Below are the code and all the weights of a small trained network. Each question names an input and a target symbol and asks about switching units off, where a switched-off unit gives its printed mean instead of its output.

import numpy as np


def w(rows, s, z=0):
    codes = np.array(rows[::2]) - 128.0
    scale = np.full(codes.shape[1], s)
    scale[-1] = z or s
    return codes * scale


def f(y):
    return y / 2 * (1 + np.tanh(0.7978845608 * (y + 0.044715 * y**3)))


def softmax(a):
    e = np.exp(a - a.max(-1, keepdims=True))
    return e / e.sum(-1, keepdims=True)


def log_softmax(a):
    a = a - a.max(-1, keepdims=True)
    return a - np.log(np.exp(a).sum(-1, keepdims=True))


def net(x, mask):
    ids = ['ΘΣεηλψω'.index(c) for c in x.split()]
    T = len(ids)
    res = E[ids] + P[:T]
    r = res
    for j in range(2):
        rows = slice(3 * j, 3 * j + 3)
        q, k, v = (r @ M[0][rows].T for M in (Q, K, V))
        z = softmax(np.where(np.tri(T) > 0, q @ k.T / 3**0.5, -1e9)) @ v
        o = O[0][rows]
        res = res + np.where(mask[j], z, o[:, -1]) @ o[:, :-1]
    y = f(res @ A[0][:, :-1].T + A[0][:, -1])
    res = res + np.where(mask[2:10], y, B[0][:, -1]) @ B[0][:, :-1]
    return log_softmax(res[-1] @ U[:, :-1].T + U[:, -1])


Q, K, V, O, A, B = {}, {}, {}, {}, {}, {}
E = w([
[215,39,118,163],'Θ',
[163,221,197,119],'Σ',
[206,29,16,75],'ε',
[79,41,193,106],'η',
[4,129,140,87],'λ',
[81,157,128,114],'ψ',
[64,72,127,119],'ω',
],0.012)
P = w([
[191,92,253,27],'0',
[90,118,92,111],'1',
[95,124,56,141],'2',
[222,62,241,67],'3',
[129,124,111,113],'4',
[125,168,19,185],'5',
[193,123,131,132],'6',
[77,76,86,116],'7',
],0.006)
Q[0] = w([
[160,163,238,70],'head 0',
[182,192,90,244],'head 0',
[73,78,11,197],'head 0',
[143,170,132,205],'head 1',
[163,122,132,19],'head 1',
[254,154,105,172],'head 1',
],0.0092)
K[0] = w([
[1,217,157,134],'head 0',
[107,238,100,211],'head 0',
[5,79,95,253],'head 0',
[55,51,37,216],'head 1',
[163,80,249,53],'head 1',
[71,71,150,126],'head 1',
],0.0076)
V[0] = w([
[146,115,134,82],'head 0',
[164,133,233,172],'head 0',
[177,118,100,148],'head 0',
[137,240,142,117],'head 1',
[173,130,139,114],'head 1',
[8,115,143,179],'head 1',
],0.012)
O[0] = w([
[222,111,133,83,219],'head 0',
[38,65,2,253,158],'head 0',
[240,29,173,156,3],'head 0',
[220,190,225,161,16],'head 1',
[96,226,64,203,112],'head 1',
[104,45,240,101,236],'head 1',
],0.0055,0.0035)
A[0] = w([
[172,36,125,109,253],'neuron 0',
[63,165,163,158,144],'neuron 1',
[84,156,254,108,53],'neuron 2',
[96,162,130,124,171],'neuron 3',
[83,91,126,108,169],'neuron 4',
[43,221,32,47,156],'neuron 5',
[113,227,196,98,130],'neuron 6',
[94,27,43,103,118],'neuron 7',
],0.0096,0.0031)
B[0] = w([
[105,181,146,158,209],'neuron 0',
[106,88,223,189,182],'neuron 1',
[152,73,159,133,199],'neuron 2',
[133,127,214,71,162],'neuron 3',
[175,215,162,1,229],'neuron 4',
[204,82,139,168,254],'neuron 5',
[186,153,60,170,168],'neuron 6',
[86,103,156,140,253],'neuron 7',
],0.0072,0.0075)
U = w([
[114,28,123,216,100],'Θ',
[147,212,204,228,169],'Σ',
[203,151,57,16,89],'ε',
[41,156,140,137,227],'η',
[197,74,254,158,185],'λ',
[170,128,177,145,16],'ψ',
[120,116,149,119,5],'ω',
],0.0076,0.0027)

Each question gives the input, a string of symbols that net reads in full, and the target symbol t.
The units are the heads (3 rows each of Q, K, V and O) and the neurons (one row each of A and B). Each row of codes is followed by its name. A weight is (code - 128) times the scale printed after its matrix; where a second scale follows, it is the last column's (O, A, B and U).
mask holds one flag per unit, heads first, then neurons. A switched-off unit (its flag False) gives its mean, the last column of its rows in O or B, instead of its output. The means were averaged over made-up inputs and are rounded, as every weight is.
A unit's drop is (log p(t) with every unit on - log p(t) with that unit switched off) / (log p(t) with every unit on - log p(t) with every unit switched off).
The circuit of an input: a set's keep is (log p(t) with only the set's units on - log p(t) with every unit switched off) / (log p(t) with every unit on - log p(t) with every unit switched off). Starting from all 10 units, units are removed one at a time, each time the one whose removal leaves the highest keep (on an exact tie, the one counted first), for as long as the keep stays at least 0.8.
units of the circuit, in order: the units of the circuit, biggest drop first
most important unit: the unit with the biggest drop
k most important neurons: the k neurons with the biggest drops, biggest first
which heads matter: for each layer, one digit per head in row order, 1 if its drop is at least 0.15 and else 0, layers parted by /
drop of u: that unit's drop, to one decimal
input λ λ Σ λ ψ λ, target λ: which heads matter => 10
input Σ λ Σ Θ, target Θ: which heads matter => 10
input ε λ λ, target ε: which heads matter => 11
input ε λ ψ, target ε: units of the circuit, in order => (head 0; neuron 7; neuron 1)
input λ λ λ η η, target η: most important unit => neuron 5
input Σ Σ Σ ψ, target Σ: which heads matter => 01
input Θ Θ λ, target Θ: which heads matter => 11
input Σ λ Σ ψ λ, target Σ: which heads matter => 01
input ω η Σ Θ, target Θ: 3 most important neurons => (neuron 4; neuron 3; neuron 7)
input λ λ λ, target λ: drop of neuron 2 => 0.2
input η λ Θ η, target η: drop of head 1 => 0.2
input ε λ Θ λ, target ε: drop of neuron 7 => 0.1
